Below are the code and all the weights of a small trained network. Each question names an input and a target symbol and asks about switching units off, where a switched-off unit gives its printed mean instead of its output.

import numpy as np


def w(rows, s, z=0):
    codes = np.array(rows[::2]) - 128.0
    scale = np.full(codes.shape[1], s)
    scale[-1] = z or s
    return codes * scale


def f(y):
    return np.maximum(y, 0)


def softmax(a):
    e = np.exp(a - a.max(-1, keepdims=True))
    return e / e.sum(-1, keepdims=True)


def log_softmax(a):
    a = a - a.max(-1, keepdims=True)
    return a - np.log(np.exp(a).sum(-1, keepdims=True))


def net(x, mask):
    ids = ['αβδεμσφω'.index(c) for c in x.split()]
    T = len(ids)
    res = E[ids] + P[:T]
    u = 0
    for l in range(3):
        q, k, v = (res @ M[l].T for M in (Q, K, V))
        z = softmax(np.where(np.tri(T) > 0, q @ k.T / 2**0.5, -1e9)) @ v
        res = res + np.where(mask[u], z, O[l][:, -1]) @ O[l][:, :-1]
        u += 1
        y = f(res @ A[l][:, :-1].T + A[l][:, -1])
        res = res + np.where(mask[u : u + 4], y, B[l][:, -1]) @ B[l][:, :-1]
        u += 4
    return log_softmax(res[-1] @ U[:, :-1].T + U[:, -1])


Q, K, V, O, A, B = {}, {}, {}, {}, {}, {}
E = w([
[126,226,79,46,142,94,157,206,72,148],'α',
[98,129,98,109,141,224,197,249,103,48],'β',
[90,96,112,182,139,164,181,224,25,185],'δ',
[52,124,166,52,161,122,139,117,3,106],'ε',
[169,110,194,84,132,127,128,169,59,129],'μ',
[114,142,204,75,106,95,131,92,139,62],'σ',
[109,125,76,144,79,177,34,97,106,162],'φ',
[90,134,188,188,105,102,135,199,176,133],'ω',
],0.0047)
P = w([
[99,253,182,108,201,207,169,150,95,173],'0',
[127,192,162,112,192,172,185,127,120,173],'1',
[129,179,149,130,175,171,184,118,102,149],'2',
[116,166,141,125,151,163,180,131,101,145],'3',
[119,155,135,130,133,156,174,140,95,131],'4',
[110,145,135,130,120,142,161,144,91,120],'5',
[109,137,129,136,111,132,144,155,88,110],'6',
[104,126,122,131,98,124,129,163,86,105],'7',
[103,117,123,129,87,107,118,172,82,97],'8',
[97,100,122,126,80,98,105,184,80,88],'9',
[102,91,115,128,65,85,92,187,79,81],'10',
[98,72,116,123,53,75,82,203,80,68],'11',
[97,67,103,129,46,66,81,209,75,56],'12',
[97,47,97,122,34,52,68,213,78,45],'13',
],0.0033)
Q[0] = w([
[73,101,109,205,68,225,132,176,118,99],'L0H0',
[137,46,99,232,115,173,111,54,253,151],'L0H0',
],0.024)
K[0] = w([
[127,133,77,152,121,205,5,40,159,184],'L0H0',
[120,253,127,113,224,157,236,88,143,195],'L0H0',
],0.021)
V[0] = w([
[80,154,70,164,105,106,61,19,132,208],'L0H0',
[4,81,114,144,212,133,199,155,102,66],'L0H0',
],0.013)
O[0] = w([
[164,48,74,130,112,101,211,26,172,163,1],'L0H0',
[2,91,123,46,143,132,115,173,203,188,198],'L0H0',
],0.0054,0.0039)
A[0] = w([
[99,159,224,178,69,65,188,117,182,99,239],'L0N0',
[121,169,147,150,131,130,59,151,218,138,51],'L0N1',
[178,6,117,156,102,112,204,97,193,71,121],'L0N2',
[168,66,58,122,107,139,83,53,100,213,254],'L0N3',
],0.013,0.00096)
B[0] = w([
[145,186,216,112,82,7,147,97,140,204,244],'L0N0',
[120,133,165,173,108,195,136,209,173,45,250],'L0N1',
[140,75,231,110,119,167,253,147,144,37,192],'L0N2',
[99,130,133,137,21,85,68,138,88,143,205],'L0N3',
],0.0076,0.0015)
Q[1] = w([
[140,100,59,171,177,160,94,56,254,141],'L1H0',
[72,227,115,49,110,126,112,200,58,103],'L1H0',
],0.026)
K[1] = w([
[149,169,185,162,221,244,113,91,127,193],'L1H0',
[134,76,132,168,77,155,6,112,110,144],'L1H0',
],0.017)
V[1] = w([
[116,57,173,163,153,128,130,131,62,208],'L1H0',
[123,105,250,121,116,114,147,121,129,100],'L1H0',
],0.02)
O[1] = w([
[58,162,131,216,191,1,160,113,87,133,147],'L1H0',
[35,194,140,200,119,168,116,62,92,164,254],'L1H0',
],0.0068,0.009)
A[1] = w([
[159,34,158,75,224,128,101,154,109,132,59],'L1N0',
[78,71,68,46,119,112,185,195,158,162,253],'L1N1',
[251,132,147,151,166,57,139,195,171,106,18],'L1N2',
[144,130,201,83,144,49,128,95,227,92,115],'L1N3',
],0.016,0.00053)
B[1] = w([
[232,80,204,188,129,167,188,89,88,69,168],'L1N0',
[66,94,92,81,110,102,169,125,155,220,254],'L1N1',
[51,89,152,83,205,180,112,172,156,254,201],'L1N2',
[139,200,132,92,24,185,103,172,116,58,161],'L1N3',
],0.0097,0.0035)
Q[2] = w([
[87,144,144,95,115,111,169,205,55,146],'L2H0',
[4,199,172,168,95,125,156,134,7,201],'L2H0',
],0.029)
K[2] = w([
[87,9,61,60,104,140,89,127,7,128],'L2H0',
[125,110,175,167,26,56,56,134,159,68],'L2H0',
],0.017)
V[2] = w([
[158,129,109,229,97,122,179,250,160,186],'L2H0',
[88,114,222,157,73,84,117,78,197,109],'L2H0',
],0.017)
O[2] = w([
[107,254,87,204,62,111,137,45,204,32,152],'L2H0',
[160,82,122,126,188,193,207,110,174,117,251],'L2H0',
],0.0076,0.013)
A[2] = w([
[209,89,128,105,106,78,214,66,74,97,153],'L2N0',
[188,80,194,110,161,187,125,136,109,117,22],'L2N1',
[131,155,104,183,180,101,112,188,6,54,151],'L2N2',
[209,134,74,89,43,92,78,74,73,194,255],'L2N3',
],0.016,0.0017)
B[2] = w([
[104,70,149,59,132,98,31,68,141,84,165],'L2N0',
[185,146,158,133,60,64,155,162,111,118,255],'L2N1',
[168,121,122,189,194,126,35,188,83,75,202],'L2N2',
[249,85,65,175,118,166,89,80,152,204,160],'L2N3',
],0.012,0.0075)
U = w([
[70,73,117,86,193,123,149,164,125,216,205],'α',
[148,120,123,145,166,205,200,90,142,74,253],'β',
[139,135,132,159,165,133,86,171,105,93,127],'δ',
[126,110,157,79,128,100,104,88,145,80,89],'ε',
[180,133,166,128,101,88,176,159,125,123,79],'μ',
[93,172,131,81,42,175,87,174,144,104,15],'σ',
[175,101,87,153,86,137,90,91,144,171,160],'φ',
[80,204,99,169,95,3,134,96,122,146,23],'ω',
],0.0048,0.0018)

Each question gives the input, a string of symbols that net reads in full, and the target symbol t.
The units are the heads (2 rows each of Q, K, V and O) and the neurons (one row each of A and B). Each row of codes is followed by its name. A weight is (code - 128) times the scale printed after its matrix; where a second scale follows, it is the last column's (O, A, B and U).
mask holds one flag per unit, layer by layer, with each layer's heads first. A switched-off unit (its flag False) gives its mean, the last column of its rows in O or B, instead of its output. The means were averaged over made-up inputs and are rounded, as every weight is.
A unit's drop is (log p(t) with every unit on - log p(t) with that unit switched off) / (log p(t) with every unit on - log p(t) with every unit switched off).
The circuit of an input: a set's keep is (log p(t) with only the set's units on - log p(t) with every unit switched off) / (log p(t) with every unit on - log p(t) with every unit switched off). Starting from the 12 units with the biggest drops (on a tie, the unit counted first), units are removed one at a time, each time the one whose removal leaves the highest keep (on an exact tie, the one counted first), for as long as the keep stays at least 0.8.
units of the circuit, in order: the units of the circuit, biggest drop first
most important unit: the unit with the biggest drop
k most important neurons: the k neurons with the biggest drops, biggest first
top k neurons in layer l: the k neurons of layer l with the biggest drops, biggest first
input α δ ω σ δ α φ α φ μ σ φ ε, target ε: 2 most important neurons	[L2N0 L0N3]
input α ω α β μ α ω ω μ α β, target δ: 2 most important neurons	[L0N2 L2N2]
input μ δ δ μ α μ α β, target δ: units of the circuit, in order	[L0H0 L2H0 L2N2 L1N1]
input α ω α α ω, target β: units of the circuit, in order	[L2H0 L0N0 L1H0 L0N1]
input φ μ α ε μ ε α μ β σ α α, target α: most important unit	L0N3
input μ μ ε ω ω α, target β: units of the circuit, in order	[L2H0 L0N0 L1H0]
input μ μ α μ σ μ α, target μ: units of the circuit, in order	[L2H0 L2N1 L0N0 L1H0]
input β ε ω ω α μ δ ε, target δ: 4 most important neurons	[L2N2 L1N1 L1N2 L0N0]
input α μ μ σ δ ω ω α σ α, target μ: units of the circuit, in order	[L2H0 L2N1 L1H0 L0N0]
input ω α α β ε ω ε σ β ε ε μ φ φ, target ε: top 2 neurons in layer 0	[L0N2 L0N1]
input δ ω α α ω δ α, target β: units of the circuit, in order	[L2H0 L0N0]
input ε ω φ ε β μ α σ α μ δ ε α ε, target ε: 2 most important neurons	[L0N3 L1N0]
input ω μ α β α β α α β α ω φ μ β, target β: 2 most important neurons	[L0N2 L2N1]
input μ φ σ μ β μ σ, target σ: 4 most important neurons	[L1N3 L0N3 L0N0 L1N2]
input α α μ μ φ μ α μ μ β α β, target β: 3 most important neurons	[L0N2 L0N3 L2N1]
input μ ε μ α α ω μ ω ω μ α β ω μ, target β: 2 most important neurons	[L0N0 L0N1]
input α ε ε ε β, target α: units of the circuit, in order	[L0H0 L1N1 L2H0]
input α α ε ε, target α: most important unit	L0H0
input ω β α μ β α ω ε β α β, target σ: units of the circuit, in order	[L1H0 L2H0 L0H0 L0N1]
input σ σ μ μ μ α δ α φ, target φ: most important neuron	[L0N3]
input α ω σ σ μ σ β ε β β α, target σ: units of the circuit, in order	[L0H0 L1H0 L0N1 L2H0]
input ω σ α ε ε α β α ε β, target α: units of the circuit, in order	[L1N1 L0H0 L2H0]
input β α α μ μ α β δ, target ω: units of the circuit, in order	[L1H0 L2H0]
input ε μ σ σ δ β δ σ δ, target μ: units of the circuit, in order	[L2H0 L2N1 L1H0 L0N0]
input ω α σ, target β: 2 most important neurons	[L0N1 L0N0]
input μ ε α α β, target σ: units of the circuit, in order	[L1H0 L2H0 L0H0]
